Each row has a name. After each piece below comes the name of the row it's from, unless a question asks for something else. Each question is about the rows just above it.

Sibod: [136 108 149 116 176 177 164 161 148 127 171  87 131 115 172 123 169 108
  89 118  77  90 118 107  82  97  82 138 120]
Kup: [ 82  85 142  85 167 128  84 164 120 135  77 162 141  78 116 119 134  84
 142 137 125 174 152 170 151 176 163 107 147]
nufu: [ 89 139 142 130 150 156 160 124 139 137 109 121 160  95 128  86 153 134
 148 129 141 108 149 102 137 118 164  79 116]
pivav: [132 146 132 152 169  80  94 151 165 102 129 114 154  84 152 156 168 156
 163  79  78  90 126 114 131 164 128 166 158]
zaz: [127 170 162  87 174 144 140 179 126  88 127  85 141 141 152 122 152 167
 106 147 116  84 126 132  90 134 156  78 133]
balov: [127 177 123  82  87 116 115 118  97 171 164 107 131  77  90 176 161 148
 120  89 136 149  82 169 172 107 118 138 108]
The row with [136 108 149 116 176 177 164 161 148 127 171  87 131 115 172 123 169 108
  89 118  77  90 118 107  82  97  82 138 120] is
Sibod
[120 138  82  97  82 107 118  90  77 118  89 108 169 123 172 115 131  87
 171 127 148 161 164 177 176 116 149 108 136] is which row reordered?
Sibod

Finu: [ 99 136 156 148 135 139 173 146 140 149 142 120 136 132 138  92 146 150
 121]
papo: [142  92 146 138 136 149 148 173 121 140 120 139 146 135 132 156 136 149
  99]
dolag: [145 139 120 132 115 133 142 136 138 119 141 121 142 129 127 147 133 122
 130]
Pase: [118  85 132 132 119 135 125 152 115 120 135 146 140 139 123 121 135 160
 118]
[ 99 136 156 148 135 139 173 146 140 149 142 120 136 132 138  92 146 150
 121]
Finu
Give the next entry after [ 92 146 138 136 149 148 173 121 140 120 139].
[146]
Which row holds these entries in another order? [ 99 149 136 156 132 135 146 139 120 140 121 173 148 149 136 138 146  92
 142]
papo
[142  92 146 138 136 149 148 173 121 140 120 139 146 135 132 156 136 149
  99]
papo
The next entry after [140 120 139 146 135]:
[132]
Which row holds these entries in another order? [132 135 152 115 118 160 121 135 146 119 120 125  85 118 132 140 123 139
 135]
Pase

maf: [167 135 133 109 121 142 118 126 151 142  96 137 150 153 135 110 108 114
 120 113 129 127 131  89 136 112 152 129 121 136 147 155 130 145  92 106
 117 125 131 119 147 116  96 100 121  93 131  99 148 122 113]
Lif: [121 119 109 145 112 152 155  93 126 152  96 151 118  99 113 135 121 121
 148 122 113 147 133 131 142  92  96 150 136  89 100 147 116 136 106 131
 120 117 167 137 127 129 130 131 129 110 142 108 125 114 135]
zim: [121 119 109 145 112 152 155  93 126 152  96 151 118  99 113 135 121 121
 148 124 113 147 119 116 131 122 113 132 125  94  94 143 135 155 105 158
 140 119 126 153 131  95 140  99 129 110 116 132 127 111 102]
nonog: [121 146  98 132 107 167 168 121 111 134 118 176 109 132 153 175 148  89
 160 118 167 173 116 131 119 122 113 132 125  94  94 150 122 127 100 133
 113 106 152 141 114 116 109 131 125  98 152 141 142 108 133]
Where do [121 119 109 145 112 152 155  93 126 152  96 151 118  99 113 135 121 121
 148 122 113 147 133 131 142  92  96 150 136  89 100 147 116 136 106 131
 120 117 167 137 127 129 130 131 129 110 142 108 125 114 135] appear?
Lif
Which row holds these entries in another order? [133 108 142 141 152  98 125 131 109 116 114 141 152 106 113 133 100 127
 122 150  94  94 125 132 113 122 119 131 116 173 167 118 160  89 148 175
 153 132 109 176 118 134 111 121 168 167 107 132  98 146 121]
nonog
Give the next entry after [116 131 119 122 113 132 125  94  94].
[150]
[167 135 133 109 121 142 118 126 151 142  96 137 150 153 135 110 108 114
 120 113 129 127 131  89 136 112 152 129 121 136 147 155 130 145  92 106
 117 125 131 119 147 116  96 100 121  93 131  99 148 122 113]
maf
[121 119 109 145 112 152 155  93 126 152  96 151 118  99 113 135 121 121
 148 124 113 147 119 116 131 122 113 132 125  94  94 143 135 155 105 158
 140 119 126 153 131  95 140  99 129 110 116 132 127 111 102]
zim
Put [108 125 114 135 121 119 109 145 112 152 155  93 126 152  96 151 118  99
 113 135 121 121 148 122 113 147 133 131 142  92  96 150 136  89 100 147
 116 136 106 131 120 117 167 137 127 129 130 131 129 110 142] back in order: which row is it?
Lif
Which row holds these entries in another order? [ 89  92  93  96  96  99 100 106 108 109 110 112 113 113 114 116 117 118
 119 120 121 121 121 122 125 126 127 129 129 130 131 131 131 133 135 135
 136 136 137 142 142 145 147 147 148 150 151 152 152 155 167]
Lif

sug: [105 117 138 115]
Des: [ 95 119 130 116]
bokor: [107 124 131 140]
Lal: [142 148 113 143]
tas: [157 115 115 103]
Suvi: [145 139 134 124]
zoto: [125 123 114 123]
per: [142 142  97 129]
farag: [108 142 122  98]
tani: [125 106 114  82]
zisug: [163 129 109 149]
[142 148 113 143]
Lal
The one value in per and farag:
[142]
Shared by farag and per:
[142]

Lev: [163  85 137 124 142]
moruk: [ 94 148 144 100 117]
noku: [148 102 106 100 126]
zegu: [119 134 102 152  98]
Ket: [110 134 163 144 140]
fon: [111 138 138 161 117]
Vin: [120 124  90  98 109]
Siti: [142  87 101 130 122]
pebu: [115 137 101 149  97]
potab: [101 142 122  87 129]
lolek: [110 135 131 162 111]
[120 124  90  98 109]
Vin
Which row holds these entries in another order? [129  87 122 142 101]
potab
Give the next entry after [124  90].
[98]

kol: [140 116 100 139  96 124 126 147]
Zufa: [118 128 152 126  98 142 114 100]
Ref: [138 165 118 124 141 144 136  80]
Zofa: [123 136 135 141 152 123 118 138]
vam: [117 133 140 134 144 128 137  79]
Nesu: [138 165 118 124 141 116 100 178]
What is the next entry after [141 116 100]?
[178]
Which row holds these entries in another order? [ 79 137 128 144 134 140 133 117]
vam
The next entry after [ 98 142]:
[114]

kamo: [125 124 117 128 128 130 139 126 136 126 129 119  94 126 129 127 126 143
 132 117 124 129 128 125 129 133 111 133 129 132 130 131 116 135 135 134
 125 125 133 119 134 120 129 126 124 136 125 131 130 127 130 118 128 126
 121 142 121 131 123]
Gem: [134 125 103 117 133 129 128 112 138 118 147 122  94 123 135 124 114 160
 131 114 121 143 137 127 134 132  98 138 137 126 120 135 121 146 148 128
 103 108 149 111 134 111 118 119 116 136 125 134 139 114 142 106 117 130
 111 162 110 145 103]
sezo: [122 102  82 119 142 110 163 135 158 119 140  98 101 130 131 116 116 179
 128 100 117 129 135 111 137 139  73 146 119 141 118 134 106 147 147 120
 107 106 142 114 147  99 130 133  98 153 134 149 135 115 140 107 123 114
 117 178 114 129 110]
fad: [128 127 126 127 129 128 128 124 130 126 131 127 125 126 129 128 126 131
 128 129 127 130 129 126 129 129 129 129 128 128 126 128 129 130 130 128
 126 125 132 128 128 126 126 126 126 129 128 129 130 127 129 125 126 128
 126 132 125 130 125]
sedo: [135 111  86 112 148 113 135 114 148 112 164 115  91 125 135 116 103 175
 126 110 118 146 140 102 139 132  81 144 125 128 113 136 128 152 155 114
  96 101 156 113 140 104 117 122  98 141 136 144 144 108 147 105 116 124
 112 181 109 138  99]
Which row holds [128 127 126 127 129 128 128 124 130 126 131 127 125 126 129 128 126 131
 128 129 127 130 129 126 129 129 129 129 128 128 126 128 129 130 130 128
 126 125 132 128 128 126 126 126 126 129 128 129 130 127 129 125 126 128
 126 132 125 130 125]?
fad
[134 125 103 117 133 129 128 112 138 118 147 122  94 123 135 124 114 160
 131 114 121 143 137 127 134 132  98 138 137 126 120 135 121 146 148 128
 103 108 149 111 134 111 118 119 116 136 125 134 139 114 142 106 117 130
 111 162 110 145 103]
Gem

Vaki: [118 123 167 105 120 124 153 142 165 151  93  83 151 142 133 125 144 101
 130 135 116 134 107 135 152 145 124 149 145 156 148 123 137 103  90 137
 132 115  83 126 129 135 123 105 156 159  85 125 130 107 155  77 127 127
 138 135 127 138 134 130 134]
Fot: [118 123 167 105 120 124 153 142 165 151  93  83 151 142 133 125 144 101
 130 135 116 134 107 135 152 145 124 149 145 156 148 123 137 103  90 137
 132 115  83 126 129 135 123 105 156 159  85 125 130 135 155  77 113 137
 109 159 110 149 175 147 125]
dadu: [ 80 146 105 145  97 116 134 129 125 147 137 121 113 145 122 105 147 102
 123 108 125 143 134 123 138 129 163  93 107 152 135 103 137 105 116 122
 126 125 130 132 127 112 130 111 115 108 135 123 126  83 143 141 123 117
 124 118 127 153 100 110 133]
[118 123 167 105 120 124 153 142 165 151  93  83 151 142 133 125 144 101
 130 135 116 134 107 135 152 145 124 149 145 156 148 123 137 103  90 137
 132 115  83 126 129 135 123 105 156 159  85 125 130 107 155  77 127 127
 138 135 127 138 134 130 134]
Vaki
Give the next entry after [134 129].
[125]

mam: [111 110 111 136 130]
sogoz: [110 111 129 136 111]
kar: [111 136 130 110 111]
[111 110 111 136 130]
mam
Give the next entry after [111 110].
[111]
Which row holds these entries in another order? [110 111 111 129 136]
sogoz
Put [111 136 129 111 110] back in order: which row is it?
sogoz
Which row holds these entries in another order? [129 136 111 110 111]
sogoz

mozab: [147 138 123 104 116 138 127 122 146 127 147 108 124 110 131  99 118 131
 117]
Mume: [ 96 115 132  98 123 117 115 124 128 170 140 146 135 104 148  73  96 137
 101]
mag: [124 123 130 129 140 134 142 126 145 123 129 123 132 121 125 120 115 141
 113]
Let: [ 87 111 148 152 140 132 117 137 116 151 109 170  93 113 133 134 107 131
 114]
Numod: [140 126 140 131 125 161 117 147 112 143 125 145 125 115 149 124 108 114
 111]
bigaz: [104 128  95 123 137 170 115 148 135 146  73  96 101 132 117 124 140 115
 125]
veb: [128 154 119 110 101 143 107 134 112 148 125 151 123 120 142 109 126  98
 125]
Which row holds these entries in another order? [148  73  96 137 101  96 115 132  98 123 117 115 124 128 170 140 146 135
 104]
Mume
[104 128  95 123 137 170 115 148 135 146  73  96 101 132 117 124 140 115
 125]
bigaz

vof: [167 159 151  92 110 142 145 117 102 167 110 171 175 164 164 169]
Sufid: [ 96 101  92 160  97  81 157 101 108  96  96 121 111  81 172 108]
zop: [173  85 115 126  99 159 135  94 124 155 149 120 162 166  87 152]
dufe: [105  90 109  89 169 170  92 111 163 124 129  83 105 122 106  95]
pidos: [ 92  90 134  85 105 125 113  98  90 138 174 155 131 152 130 146]
savi: [151 101 124 168 163 142 141 157 176 163 164 146 120 140 176 142]
Lop: [119 148 168 173 108  80 136 119 156 109 156 154 138 157  83 155]
Fofol: [168 156 155 173 138 157 108 147 109 136  80 119 154 119 156  83]
mikem: [154 173  80 156 119  83 137 108 119 157 168 156 148 155 138 109]
What is the next entry after [ 80 156 119  83 137 108 119 157 168]?
[156]
[ 80  83 108 109 119 119 136 138 148 154 155 156 156 157 168 173] is which row reordered?
Lop
Put [105 122 106  95 105  90 109  89 169 170  92 111 163 124 129  83] back in order: which row is it?
dufe
What is the next entry after [173 138 157 108 147 109 136]?
[80]
[155 119 148 168 173 108  80 136 119 156 109 156 154 138 157  83] is which row reordered?
Lop

pamib: [104 139 125 159 161 132 136]
nurek: [136 125 139 125 161 132 139]
pap: [162 125 139 139 132 125 136]
[125 125 132 136 139 139 162] is which row reordered?
pap
[104 139 125 159 161 132 136]
pamib
Which row holds [162 125 139 139 132 125 136]?
pap
What is the next entry after [125 139 125 161]?
[132]
[139 132 161 125 139 125 136] is which row reordered?
nurek

Vitek: [130 119 131 121 117 151 111 151 105 152  99 129 128 120 119 141 116 106
 126 150 141 106 125 129 120 124 116  94 131 152 120 154 115 140 119 169
 138 137 143 113 127 109 123 146 112 143 100 104]
vikes: [130 124 124 149 105 123 149 118 143 150 109 105 129 138  99 150 119 141
 129 131 119 129 137 120 139 148 118 122 130 100 153 143 144 134 132 165
 154 103 143 113 123 127 109 166 149 135  97 135]
Fuduv: [140 129 129 113 142 103 112 132  97 146 116 143 134 113 136 139 131  95
 157 136 166  89 128 136 137 113 104 117 128 134  99 105 135 126 128 152
 129 134 141 127 126 113 137 141 173 129 130 105]
takan: [140 129 129 113 142 103 112 132  97 129 116 143 134 113 136 139 131  95
 157 136 166  89 128 136 128 117 137 104 126  99 113 134 105 135 128 152
 129 134 141 127 131 123 107 129 129 146 143 104]
paru: [140 129 129 113 142 103 112 132  97 131 116 143 134 113 136 139 131  95
 157 136 166  89 128 136 128 117 137 104 126  99 130 134 130 130 125 163
 153 122 114 116 122 121 128 148 155 138 109 125]
Which row holds [130 119 131 121 117 151 111 151 105 152  99 129 128 120 119 141 116 106
 126 150 141 106 125 129 120 124 116  94 131 152 120 154 115 140 119 169
 138 137 143 113 127 109 123 146 112 143 100 104]?
Vitek
What is the next entry after [128 117 137 104 126  99 113 134 105 135]?
[128]
[109 125 140 129 129 113 142 103 112 132  97 131 116 143 134 113 136 139
 131  95 157 136 166  89 128 136 128 117 137 104 126  99 130 134 130 130
 125 163 153 122 114 116 122 121 128 148 155 138] is which row reordered?
paru
Give the next entry after [143 113 127 109 123].
[146]
Give the next entry after [152  99 129 128 120].
[119]
[140 129 129 113 142 103 112 132  97 131 116 143 134 113 136 139 131  95
 157 136 166  89 128 136 128 117 137 104 126  99 130 134 130 130 125 163
 153 122 114 116 122 121 128 148 155 138 109 125]
paru

Legu: [ 88 123 107 149 135 134 140 128 116 127 149]
Luk: [134 116 128 121 128 104 107 128 131 137 123]
Gebo: [107 104 137 128 121 116 135 128 128 123 131]
Which row holds these entries in another order? [149  88 123 107 149 135 134 140 128 116 127]
Legu
The row with [ 88 123 107 149 135 134 140 128 116 127 149] is
Legu
Which row holds these entries in another order? [137 131 107 128 123 121 116 134 104 128 128]
Luk
Put [104 107 116 121 123 128 128 128 131 135 137] back in order: which row is it?
Gebo

kek: [137 118 126 117 139]
geser: [137 118 126 139 139]
Goke: [131 127 118 118 112]
nefe: [117 118 126 139 139]
The one value in nefe and Goke:
[118]
What is the next entry after [117 118]?
[126]

fera: [128 129 127 128 126 127 126]
Mipe: [127 128 126 129 136 119 111]
sava: [152 160  98 140 136  75 113]
voza: [125 125 133 117 115 133 140]
guv: [158 130 134 138 153 112 116]
sor: [129 129 127 128 128 126 127]
Netub: [127 127 130 124 123 126 134]
Duve: [129 127 127 126 124 136 142]
laf: [141 130 123  99 145 133 138]
Tak: [124 131 136 112 115 136 142]
The next entry after [133 117]:
[115]
Give the next entry after [129 127 128 126].
[127]
The next entry after [127 128 126 127]:
[126]

Tugot: [136 146 117 129 134 133 151 128 117 111 110 145 119 131 116 127 111 136
 142 127 126 146 137 158]
mepog: [106 127 125 127 134 150 120 126 129 147 136 110 125 110 106 125 119 125
 141 112 131 134 133 147]
batim: [130 136 137 144 128 153 122 125 131 132 110 116 117 141 128 138 122 144
 120 149 144 116 132 109]
bupu: [142 116 114 114 139 118 155 102 112 116 129 139 129 131 135 125 145 120
 138 135 113 133 103 114]
Boz: [127 116 126 126 117 137 153 134 141 111 147 144 128 145 111 122 124 124
 132 116 143 135 116 125]
pivuv: [135 141 151 146 148 108 129 147 142 121 126 124 123 139 137 136 135 141
  84 132 111 117 143 132]
Give the next entry after [141 128 138 122 144].
[120]
Which row holds [127 116 126 126 117 137 153 134 141 111 147 144 128 145 111 122 124 124
 132 116 143 135 116 125]?
Boz
[130 136 137 144 128 153 122 125 131 132 110 116 117 141 128 138 122 144
 120 149 144 116 132 109]
batim

redi: [127 125 116 130]
biza: [128 104 113 121]
lamin: [164 120 128 102]
fiso: [134  85 128 146]
Fanu: [130 127 116 126]
rut: [123 129 124 143]
vab: [134  85  77 122]
gezu: [138 158 137 141]
The one value in biza and fiso:
[128]
Which row holds these entries in another order? [116 126 127 130]
Fanu
Which row holds these entries in another order? [124 129 123 143]
rut
The row with [134  85  77 122] is
vab

lesin: [118 111 134  94  90]
kipe: [117  82 165 117 122]
ler: [127  91 145 103 104]
Kagid: [ 88  82 165  95 122]
posu: [ 99 146 129  98 111]
Pif: [130  99 146 111  99]
tebem: [117  82 165  95 122]
resa: [119 100 155  89 103]
Faz: [130  99 146  98 111]
[111 130  99 146  98] is which row reordered?
Faz
[ 98  99 111 130 146] is which row reordered?
Faz
Which value is in both ler and resa?
[103]
Which row holds these entries in another order? [165 122  95  88  82]
Kagid
[111 146  98  99 130] is which row reordered?
Faz

